Below is a small trained network, with its code and all its weights. Each question gives an input and a class and asks what happens when units are switched off, that is, made to give their printed mean instead of their output.

import numpy as np


def w(rows, s, z=0):
    codes = np.array(rows[::2]) - 128.0
    scale = np.full(codes.shape[1], s)
    scale[-1] = z or s
    return codes * scale


def norm(h):
    return h / np.sqrt((h * h).mean(-1, keepdims=True) + 1e-5)


def f(y):
    return y / 2 * (1 + np.tanh(0.7978845608 * (y + 0.044715 * y**3)))


def log_softmax(a):
    a = a - a.max(-1, keepdims=True)
    return a - np.log(np.exp(a).sum(-1, keepdims=True))


def net(x, mask):
    res = np.array(x, float).reshape(1, 3) / 4 @ E
    u = 0
    for l in range(3):
        y = f(norm(res) @ A[l][:, :-1].T + A[l][:, -1])
        res = res + np.where(mask[u : u + 5], y, B[l][:, -1]) @ B[l][:, :-1]
        u += 5
    return log_softmax(norm(res)[-1] @ U[:, :-1].T + U[:, -1])


A, B = {}, {}
E = w([
[161,140,174,110,220,190,169,115,245,98],'x0',
[93,87,159,186,91,204,80,105,132,217],'x1',
[254,157,68,54,125,94,48,141,133,138],'x2',
],0.0095)
A[0] = w([
[254,124,87,106,103,78,9,126,76,128,108],'L0N1',
[172,116,133,122,150,138,114,125,237,119,2],'L0N2',
[188,117,116,115,170,75,204,120,181,41,108],'L0N3',
[137,148,132,98,115,123,70,133,116,135,49],'L0N4',
[215,128,137,120,176,144,118,123,251,108,112],'L0N5',
],0.017,0.0052)
B[0] = w([
[215,113,27,153,88,66,143,164,70,142,249],'L0N1',
[93,178,122,147,164,219,142,128,161,182,190],'L0N2',
[80,167,139,114,140,49,149,162,89,68,235],'L0N3',
[122,153,143,180,163,116,201,180,46,169,150],'L0N4',
[159,78,143,88,148,201,103,99,252,133,244],'L0N5',
],0.016,0.019)
A[1] = w([
[140,39,226,134,89,103,5,76,113,158,4],'L1N1',
[222,107,86,169,25,122,8,111,5,252,96],'L1N2',
[174,36,97,230,85,130,193,100,76,166,117],'L1N3',
[80,148,198,127,131,83,141,73,53,82,118],'L1N4',
[32,105,165,170,33,141,19,104,51,205,126],'L1N5',
],0.017,0.0036)
B[1] = w([
[68,190,177,143,135,109,100,167,124,81,145],'L1N1',
[151,146,58,175,124,103,143,201,67,216,254],'L1N2',
[162,111,102,145,77,144,120,113,61,153,227],'L1N3',
[78,162,167,161,122,124,105,160,110,127,180],'L1N4',
[130,52,159,93,64,144,113,2,161,36,206],'L1N5',
],0.019,0.021)
A[2] = w([
[197,168,68,89,137,86,105,153,138,98,116],'L2N1',
[132,128,188,135,186,246,115,104,205,199,70],'L2N2',
[132,128,139,106,183,155,179,97,74,153,8],'L2N3',
[137,100,182,144,164,199,116,130,194,177,79],'L2N4',
[184,189,165,54,197,87,135,91,4,154,142],'L2N5',
],0.02,0.0018)
B[2] = w([
[152,53,253,83,167,109,101,56,120,167,197],'L2N1',
[101,221,5,145,132,238,152,106,186,138,252],'L2N2',
[132,106,83,79,111,71,138,51,156,74,125],'L2N3',
[93,172,56,133,136,201,155,127,171,124,214],'L2N4',
[90,99,125,171,129,192,136,149,182,160,173],'L2N5',
],0.014,0.018)
U = w([
[20,199,196,177,152,51,124,212,83,68,95],'0',
[113,190,55,126,185,244,141,110,243,135,228],'1',
[220,91,43,193,90,81,112,177,18,239,201],'2',
[201,68,202,51,211,57,106,105,167,125,4],'3',
[100,51,194,169,25,174,68,2,98,72,135],'4',
],0.0096,0.0027)

Each question gives the input, the list of numbers given to net, and the class t.
The units are the neurons (one row each of A and B). Each row of codes is followed by its name. A weight is (code - 128) times the scale printed after its matrix; where a second scale follows, it is the last column's (A, B and U).
mask holds one flag per neuron, layer by layer. A switched-off neuron (its flag False) gives its mean, the last column of its row in B, instead of its output. The means were averaged over made-up inputs and are rounded, as every weight is.
A unit's drop is (log p(t) with every unit on - log p(t) with that unit switched off) / (log p(t) with every unit on - log p(t) with every unit switched off).
The circuit of an input: a set's keep is (log p(t) with only the set's units on - log p(t) with every unit switched off) / (log p(t) with every unit on - log p(t) with every unit switched off). Starting from the 12 units with the biggest drops (on a tie, the unit counted first), units are removed one at a time, each time the one whose removal leaves the highest keep (on an exact tie, the one counted first), for as long as the keep stays at least 0.8.
units of the circuit, in order: the units of the circuit, biggest drop first
most important unit: the unit with the biggest drop
top k neurons: the k neurons with the biggest drops, biggest first
k most important neurons of layer l: the k neurons of layer l with the biggest drops, biggest first
drop when u is switched off: that unit's drop, to one decimal
input [-3,4,-5], class 4: units of the circuit, in order -> (L0N1; L0N5; L1N5)
input [-2,-7,0], class 0: top 3 neurons -> (L0N3; L0N5; L1N2)
input [-3,4,-4], class 4: units of the circuit, in order -> (L0N1; L0N5; L1N5)
input [4,-8,-4], class 0: units of the circuit, in order -> (L0N3)
input [-1,-6,1], class 0: units of the circuit, in order -> (L0N3; L0N5; L1N2)
input [-7,-5,-4], class 4: top 4 neurons -> (L0N1; L0N5; L0N3; L1N5)
input [-4,-4,-8], class 4: 3 most important neurons of layer 0 -> (L0N1; L0N5; L0N3)
input [2,8,-2], class 4: top 2 neurons -> (L0N1; L0N5)
input [4,-8,0], class 3: 2 most important neurons of layer 0 -> (L0N3; L0N5)
input [2,-1,-6], class 0: top 2 neurons -> (L0N5; L0N1)
input [3,7,-8], class 4: top 3 neurons -> (L0N5; L0N1; L0N2)
input [1,-6,5], class 3: 2 most important neurons of layer 1 -> (L1N2; L1N3)
input [7,-8,8], class 3: top 3 neurons -> (L0N3; L0N1; L2N1)
input [1,-6,1], class 3: most important unit -> L2N1
input [-1,-7,0], class 0: 2 most important neurons of layer 0 -> (L0N3; L0N5)
input [-3,4,-8], class 4: top 2 neurons -> (L0N1; L0N5)
input [-8,0,-7], class 4: top 2 neurons -> (L0N1; L1N5)
input [-1,-8,2], class 3: 2 most important neurons of layer 0 -> (L0N3; L0N1)
input [4,5,-7], class 4: 4 most important neurons of layer 0 -> (L0N5; L0N1; L0N2; L0N3)
input [-2,-5,-7], class 0: most important neuron of layer 0 -> (L0N5)
input [3,8,-8], class 4: 3 most important neurons of layer 0 -> (L0N5; L0N1; L0N2)
input [1,-8,3], class 3: drop when L1N2 is switched off -> 0.1
input [4,-8,8], class 3: drop when L2N1 is switched off -> 0.1
input [2,4,-6], class 4: drop when L0N1 is switched off -> 1.8
